Below are the code and all the weights of a small trained network. Each question names an input and a target symbol and asks about switching units off, where a switched-off unit gives its printed mean instead of its output.

import numpy as np


def w(rows, s, z=0):
    codes = np.array(rows[::2]) - 128.0
    scale = np.full(codes.shape[1], s)
    scale[-1] = z or s
    return codes * scale


def softmax(a):
    e = np.exp(a - a.max(-1, keepdims=True))
    return e / e.sum(-1, keepdims=True)


def log_softmax(a):
    a = a - a.max(-1, keepdims=True)
    return a - np.log(np.exp(a).sum(-1, keepdims=True))


def net(x, mask):
    ids = ['αβγδεζηλμπστφω'.index(c) for c in x.split()]
    T = len(ids)
    res = E[ids] + P[:T]
    u = 0
    for l in range(2):
        r = res
        for j in range(3):
            rows = slice(4 * j, 4 * j + 4)
            q, k, v = (r @ M[l][rows].T for M in (Q, K, V))
            z = softmax(np.where(np.tri(T) > 0, q @ k.T / 4**0.5, -1e9)) @ v
            o = O[l][rows]
            res = res + np.where(mask[u + j], z, o[:, -1]) @ o[:, :-1]
        u += 3
    return log_softmax(res[-1] @ U[:, :-1].T + U[:, -1])


Q, K, V, O = {}, {}, {}, {}
E = w([
[47,45,153,106,157,118,158,173,141],'α',
[138,91,111,159,100,172,86,81,90],'β',
[137,92,117,135,204,170,189,103,155],'γ',
[135,41,166,184,112,131,132,208,217],'δ',
[56,58,152,85,104,111,172,71,101],'ε',
[162,99,99,180,192,196,72,87,128],'ζ',
[80,163,145,172,145,162,194,134,63],'η',
[153,131,136,91,77,200,207,175,103],'λ',
[148,117,103,211,31,54,175,153,94],'μ',
[185,196,136,144,43,83,253,232,159],'π',
[109,203,91,163,137,88,245,180,198],'σ',
[209,79,112,216,210,93,112,190,129],'τ',
[56,200,48,187,133,105,100,115,177],'φ',
[85,170,120,99,84,109,91,240,113],'ω',
],0.016)
P = w([
[75,82,175,220,65,182,123,128,160],'0',
[103,157,207,155,114,124,105,98,122],'1',
[90,91,132,181,81,178,133,128,156],'2',
[113,165,173,140,126,121,104,117,104],'3',
[96,96,95,156,92,172,135,137,142],'4',
[125,169,140,123,132,115,103,133,94],'5',
[107,104,64,136,101,165,143,149,136],'6',
[136,166,112,108,139,103,104,147,82],'7',
[118,101,33,120,110,161,151,158,128],'8',
[150,160,82,91,149,89,103,160,71],'9',
[126,93,4,103,128,164,150,156,115],'10',
],0.018)
Q[0] = w([
[151,159,145,196,175,79,129,101,38],'L0H1',
[191,100,205,119,116,116,109,180,229],'L0H1',
[71,125,14,160,65,149,156,141,170],'L0H1',
[186,196,188,94,173,51,139,45,87],'L0H1',
[233,206,223,116,203,10,145,77,151],'L0H2',
[69,165,96,54,158,157,153,81,66],'L0H2',
[105,82,75,210,120,192,206,180,189],'L0H2',
[94,122,159,143,148,82,160,164,47],'L0H2',
[59,107,88,195,98,199,137,181,63],'L0H3',
[114,162,57,207,86,138,144,129,205],'L0H3',
[116,206,171,126,141,54,129,84,89],'L0H3',
[91,143,104,115,147,137,178,164,146],'L0H3',
],0.014)
K[0] = w([
[58,169,122,136,138,157,168,120,120],'L0H1',
[122,142,192,159,110,119,83,139,187],'L0H1',
[162,132,38,83,163,110,117,162,144],'L0H1',
[99,165,178,203,142,136,172,28,149],'L0H1',
[91,109,254,149,110,168,125,61,126],'L0H2',
[119,105,59,106,131,158,174,93,19],'L0H2',
[127,142,46,125,108,95,69,166,138],'L0H2',
[81,88,123,70,176,99,139,153,108],'L0H2',
[167,154,15,89,143,99,125,164,90],'L0H3',
[90,189,107,200,154,112,117,194,152],'L0H3',
[144,107,169,62,126,100,114,70,198],'L0H3',
[122,112,76,122,151,114,165,184,145],'L0H3',
],0.016)
V[0] = w([
[168,162,114,58,43,215,193,106,130],'L0H1',
[87,80,114,142,240,122,235,84,168],'L0H1',
[83,170,239,110,26,140,142,144,165],'L0H1',
[171,121,226,154,160,203,78,115,170],'L0H1',
[112,110,121,117,32,166,175,30,72],'L0H2',
[107,131,154,68,211,212,208,174,162],'L0H2',
[216,132,155,222,110,33,230,147,135],'L0H2',
[19,187,65,160,174,109,89,79,187],'L0H2',
[63,225,183,181,180,247,145,111,59],'L0H3',
[75,119,125,97,223,96,118,121,255],'L0H3',
[106,173,216,120,116,59,103,146,121],'L0H3',
[94,162,20,127,107,40,106,68,71],'L0H3',
],0.0071)
O[0] = w([
[91,143,129,163,146,73,159,43,185,158],'L0H1',
[200,126,216,96,55,110,119,86,157,87],'L0H1',
[126,118,7,74,128,123,76,75,157,252],'L0H1',
[184,117,34,136,93,60,81,185,161,62],'L0H1',
[128,102,198,39,150,120,170,41,133,170],'L0H2',
[35,141,160,176,172,169,181,136,112,170],'L0H2',
[145,186,220,142,131,183,56,163,255,116],'L0H2',
[125,123,120,191,85,11,122,82,100,158],'L0H2',
[156,97,232,146,135,185,195,167,100,255],'L0H3',
[52,139,102,172,186,140,121,134,200,30],'L0H3',
[63,182,162,137,175,119,178,89,72,124],'L0H3',
[90,164,151,154,43,167,80,18,165,108],'L0H3',
],0.0074,0.0056)
Q[1] = w([
[113,34,174,164,90,202,202,128,107],'L1H1',
[174,54,125,128,231,119,112,95,178],'L1H1',
[59,104,89,160,132,103,147,197,150],'L1H1',
[96,83,30,174,6,162,156,83,244],'L1H1',
[165,125,83,184,134,129,97,107,143],'L1H2',
[171,60,176,185,127,116,158,172,181],'L1H2',
[51,26,154,236,82,194,189,60,130],'L1H2',
[130,122,80,106,80,161,175,159,97],'L1H2',
[239,255,74,163,149,165,163,87,113],'L1H3',
[136,22,145,200,183,69,90,101,99],'L1H3',
[98,184,166,72,183,133,78,166,108],'L1H3',
[216,209,108,88,192,163,73,139,146],'L1H3',
],0.0092)
K[1] = w([
[115,188,126,82,96,172,194,132,106],'L1H1',
[170,163,113,75,162,77,122,125,183],'L1H1',
[62,131,115,126,119,109,150,202,120],'L1H1',
[86,154,119,105,11,102,151,162,169],'L1H1',
[148,134,119,188,198,104,129,83,134],'L1H2',
[184,97,122,167,153,147,163,137,150],'L1H2',
[73,82,102,207,58,196,188,86,155],'L1H2',
[130,136,81,109,119,160,180,147,97],'L1H2',
[185,242,154,110,173,141,115,85,146],'L1H3',
[122,42,163,171,185,107,86,116,151],'L1H3',
[133,162,45,112,203,138,130,86,138],'L1H3',
[215,166,92,114,147,136,138,95,166],'L1H3',
],0.011)
V[1] = w([
[193,188,85,195,148,119,114,104,113],'L1H1',
[99,48,159,232,104,142,58,84,126],'L1H1',
[229,88,78,99,172,230,126,81,121],'L1H1',
[65,171,133,86,16,182,62,107,68],'L1H1',
[214,52,65,144,177,143,135,85,156],'L1H2',
[67,115,93,85,169,98,128,137,185],'L1H2',
[55,136,135,115,226,64,118,135,58],'L1H2',
[78,2,118,138,157,116,161,167,146],'L1H2',
[158,158,128,66,89,116,197,202,169],'L1H3',
[119,83,75,190,136,167,172,94,186],'L1H3',
[118,104,163,78,140,220,31,86,123],'L1H3',
[158,33,88,128,182,202,79,85,72],'L1H3',
],0.0067)
O[1] = w([
[176,185,138,150,161,147,134,85,70,59],'L1H1',
[172,93,142,74,116,126,19,169,114,134],'L1H1',
[228,122,98,154,193,98,103,71,219,140],'L1H1',
[153,190,70,48,105,166,120,175,156,171],'L1H1',
[147,194,115,141,141,63,111,146,109,98],'L1H2',
[91,79,212,151,148,115,74,106,136,114],'L1H2',
[140,26,210,96,125,103,81,206,180,139],'L1H2',
[113,168,108,74,138,149,79,120,124,254],'L1H2',
[173,91,156,55,139,54,147,176,173,170],'L1H3',
[159,216,127,125,115,150,254,69,146,149],'L1H3',
[86,87,145,140,109,204,90,126,66,86],'L1H3',
[172,143,104,176,141,164,136,65,31,152],'L1H3',
],0.0069,0.0076)
U = w([
[95,74,194,96,169,120,63,144,137,201],'α',
[204,46,177,98,91,166,226,162,93,3],'β',
[42,135,21,97,206,84,128,138,103,213],'γ',
[161,185,150,155,140,161,102,221,148,85],'δ',
[118,251,230,79,207,116,131,126,48,182],'ε',
[151,127,111,129,187,172,89,72,134,116],'ζ',
[145,110,114,110,119,59,135,145,168,86],'η',
[125,139,152,173,3,30,131,111,96,120],'λ',
[151,105,141,183,166,69,134,115,108,206],'μ',
[100,220,147,61,212,120,111,113,206,170],'π',
[67,140,174,198,111,180,108,93,209,173],'σ',
[96,103,125,47,134,82,124,33,136,40],'τ',
[123,58,74,152,215,123,208,53,191,80],'φ',
[161,179,140,46,126,177,57,93,165,134],'ω',
],0.0059,0.0036)

Each question gives the input, a string of symbols that net reads in full, and the target symbol t.
The units are the heads (4 rows each of Q, K, V and O). Each row of codes is followed by its name. A weight is (code - 128) times the scale printed after its matrix; where a second scale follows, it is the last column's (O and U).
mask holds one flag per head, layer by layer. A switched-off head (its flag False) gives its mean, the last column of its rows in O, instead of its output. The means were averaged over made-up inputs and are rounded, as every weight is.
A unit's drop is (log p(t) with every unit on - log p(t) with that unit switched off) / (log p(t) with every unit on - log p(t) with every unit switched off).
The circuit of an input: a set's keep is (log p(t) with only the set's units on - log p(t) with every unit switched off) / (log p(t) with every unit on - log p(t) with every unit switched off). Starting from all 6 units, units are removed one at a time, each time the one whose removal leaves the highest keep (on an exact tie, the one counted first), for as long as the keep stays at least 0.8.
units of the circuit, in order: the units of the circuit, biggest drop first
most important unit: the unit with the biggest drop
which heads matter: for each layer, one digit per head in row order, 1 if its drop is at least 0.15 and else 0, layers parted by /
input β ω η ζ ε α λ η β, target φ: units of the circuit, in order	(L1H1; L0H2)
input ω η η η δ π γ φ η, target λ: most important unit	L0H2
input β ε η ω φ α η η α μ ζ, target ω: which heads matter	011 / 100
input η σ η α φ φ β, target λ: which heads matter	010 / 000
input η α ω η ω ω μ τ, target μ: units of the circuit, in order	(L1H1; L1H2; L1H3)
input ω λ β ω μ ω α λ λ γ, target φ: which heads matter	000 / 100
input η σ ε η η φ η λ η ω γ, target γ: units of the circuit, in order	(L0H2; L0H1)
input η η δ β η δ η, target β: units of the circuit, in order	(L0H3; L0H1)
input η ω η λ, target β: which heads matter	001 / 010
input φ η λ τ η ω σ η α, target σ: units of the circuit, in order	(L0H2; L0H3; L0H1)
input η η σ, target σ: which heads matter	010 / 000
input ω γ τ η α σ η, target σ: units of the circuit, in order	(L0H2; L0H3)
input α η η η μ η λ λ η, target φ: which heads matter	110 / 100
input ε η τ ω ω ω, target α: which heads matter	000 / 110
input σ λ ω η σ, target γ: which heads matter	100 / 000
input ω α β η δ σ α η λ, target φ: most important unit	L1H1
input η α λ α τ, target δ: which heads matter	110 / 000
input λ ε η β, target ω: units of the circuit, in order	(L1H1; L0H1)
input λ η η τ ω π λ α η, target φ: which heads matter	100 / 100
input η η τ λ σ η η η ω η γ, target γ: most important unit	L0H2
input η η η σ α, target σ: units of the circuit, in order	(L0H2; L0H3)
input δ η η, target β: which heads matter	001 / 000
input α η α η τ ω η β τ ε λ, target δ: which heads matter	111 / 000
input μ τ η η μ, target ω: which heads matter	011 / 100
input δ ω λ λ α, target φ: units of the circuit, in order	(L1H1; L0H2; L0H3)
input η α η η η μ α τ η η β, target β: units of the circuit, in order	(L0H1; L0H2)
